Below are the code and all the weights of a small trained network. Each question names an input and a class and asks about switching units off, where a switched-off unit gives its printed mean instead of its output.

import numpy as np


def w(rows, s, z=0):
    codes = np.array(rows[::2]) - 128.0
    scale = np.full(codes.shape[1], s)
    scale[-1] = z or s
    return codes * scale


def f(y):
    return np.maximum(y, 0)


def log_softmax(a):
    a = a - a.max(-1, keepdims=True)
    return a - np.log(np.exp(a).sum(-1, keepdims=True))


def net(x, mask):
    res = np.array(x, float).reshape(1, 6) / 4 @ E
    y = f(res @ A[0][:, :-1].T + A[0][:, -1])
    res = res + np.where(mask, y, B[0][:, -1]) @ B[0][:, :-1]
    return log_softmax(res[-1] @ U[:, :-1].T + U[:, -1])


A, B = {}, {}
E = w([
[143,251,148,143,97],'x0',
[129,127,127,130,123],'x1',
[163,131,136,64,97],'x2',
[69,128,99,160,134],'x3',
[125,123,132,132,120],'x4',
[124,119,136,138,112],'x5',
],0.015)
A[0] = w([
[206,146,231,150,120,73],'N0',
[89,193,148,156,142,225],'N1',
[77,162,98,172,99,48],'N2',
[100,166,46,75,122,183],'N3',
[137,56,162,66,156,255],'N4',
[187,161,173,116,135,85],'N5',
[121,46,37,146,166,78],'N6',
[81,103,95,183,94,127],'N7',
[195,185,188,2,33,74],'N8',
[138,156,152,169,208,101],'N9',
[200,142,209,212,194,18],'N10',
[4,46,94,160,168,123],'N11',
[125,45,145,51,163,85],'N12',
[98,199,55,162,103,226],'N13',
[142,77,126,84,125,220],'N14',
],0.0096,0.0066)
B[0] = w([
[93,102,70,156,181,160],'N0',
[128,134,125,93,62,207],'N1',
[170,180,118,173,168,156],'N2',
[137,123,189,139,179,167],'N3',
[111,206,206,187,174,225],'N4',
[120,109,70,139,76,156],'N5',
[71,101,48,119,78,206],'N6',
[124,186,114,145,148,177],'N7',
[51,86,14,50,90,208],'N8',
[137,137,167,136,136,152],'N9',
[170,11,184,16,5,141],'N10',
[28,227,92,120,172,245],'N11',
[254,19,229,100,69,192],'N12',
[218,48,206,114,89,215],'N13',
[155,179,188,216,162,196],'N14',
],0.0069,0.013)
U = w([
[161,158,196,188,138,198],'0',
[196,61,177,76,59,200],'1',
[119,135,10,126,120,4],'2',
],0.012,0.0037)

Each question gives the input, the list of numbers given to net, and the class t.
The units are the neurons (one row each of A and B). Each row of codes is followed by its name. A weight is (code - 128) times the scale printed after its matrix; where a second scale follows, it is the last column's (A, B and U).
mask holds one flag per neuron, in row order. A switched-off neuron (its flag False) gives its mean, the last column of its row in B, instead of its output. The means were averaged over made-up inputs and are rounded, as every weight is.
A unit's drop is (log p(t) with every unit on - log p(t) with that unit switched off) / (log p(t) with every unit on - log p(t) with every unit switched off).
The circuit of an input: a set's keep is (log p(t) with only the set's units on - log p(t) with every unit switched off) / (log p(t) with every unit on - log p(t) with every unit switched off). Starting from the 12 units with the biggest drops (on a tie, the unit counted first), units are removed one at a time, each time the one whose removal leaves the highest keep (on an exact tie, the one counted first), for as long as the keep stays at least 0.8.
units of the circuit, in order: the units of the circuit, biggest drop first
most important unit: the unit with the biggest drop
top k neurons: the k neurons with the biggest drops, biggest first
drop when u is switched off: that unit's drop, to one decimal
input [-7,3,-2,-8,-3,-1], class 0: most important unit : N4
input [-7,1,4,7,8,1], class 0: units of the circuit, in order : N4, N14
input [7,-3,1,-2,-8,-7], class 2: top 4 neurons : N8, N12, N0, N5
input [2,7,-3,-3,-4,-8], class 1: units of the circuit, in order : N11, N4
input [-1,4,6,7,5,-6], class 0: units of the circuit, in order : N8, N3
input [4,3,7,7,3,3], class 1: top 2 neurons : N11, N13
input [7,-3,7,7,5,-5], class 1: top 2 neurons : N13, N11
input [2,-1,3,0,3,8], class 2: top 3 neurons : N12, N8, N13
input [-1,-1,4,4,8,7], class 0: units of the circuit, in order : N8, N12
input [-5,7,5,2,-8,-5], class 0: top 2 neurons : N4, N14
input [1,-4,1,-7,-2,3], class 2: units of the circuit, in order : N8, N13
input [3,-6,-3,-1,6,-4], class 1: units of the circuit, in order : N4, N11
input [8,-5,2,-1,-8,1], class 2: top 3 neurons : N8, N12, N0
input [1,-3,7,-5,1,-6], class 2: top 2 neurons : N8, N13
input [6,-2,-2,-8,1,4], class 1: units of the circuit, in order : N10
input [8,0,2,-8,3,-5], class 2: top 3 neurons : N8, N0, N12
input [6,-6,3,-2,-2,1], class 2: top 3 neurons : N8, N12, N0
input [-2,4,3,5,-6,4], class 0: drop when N8 is switched off : 0.7
input [5,-6,6,-7,3,8], class 2: drop when N8 is switched off : 0.2
input [6,3,-1,0,-1,4], class 1: drop when N3 is switched off : 0.0
input [6,3,2,3,-8,5], class 1: most important unit : N13
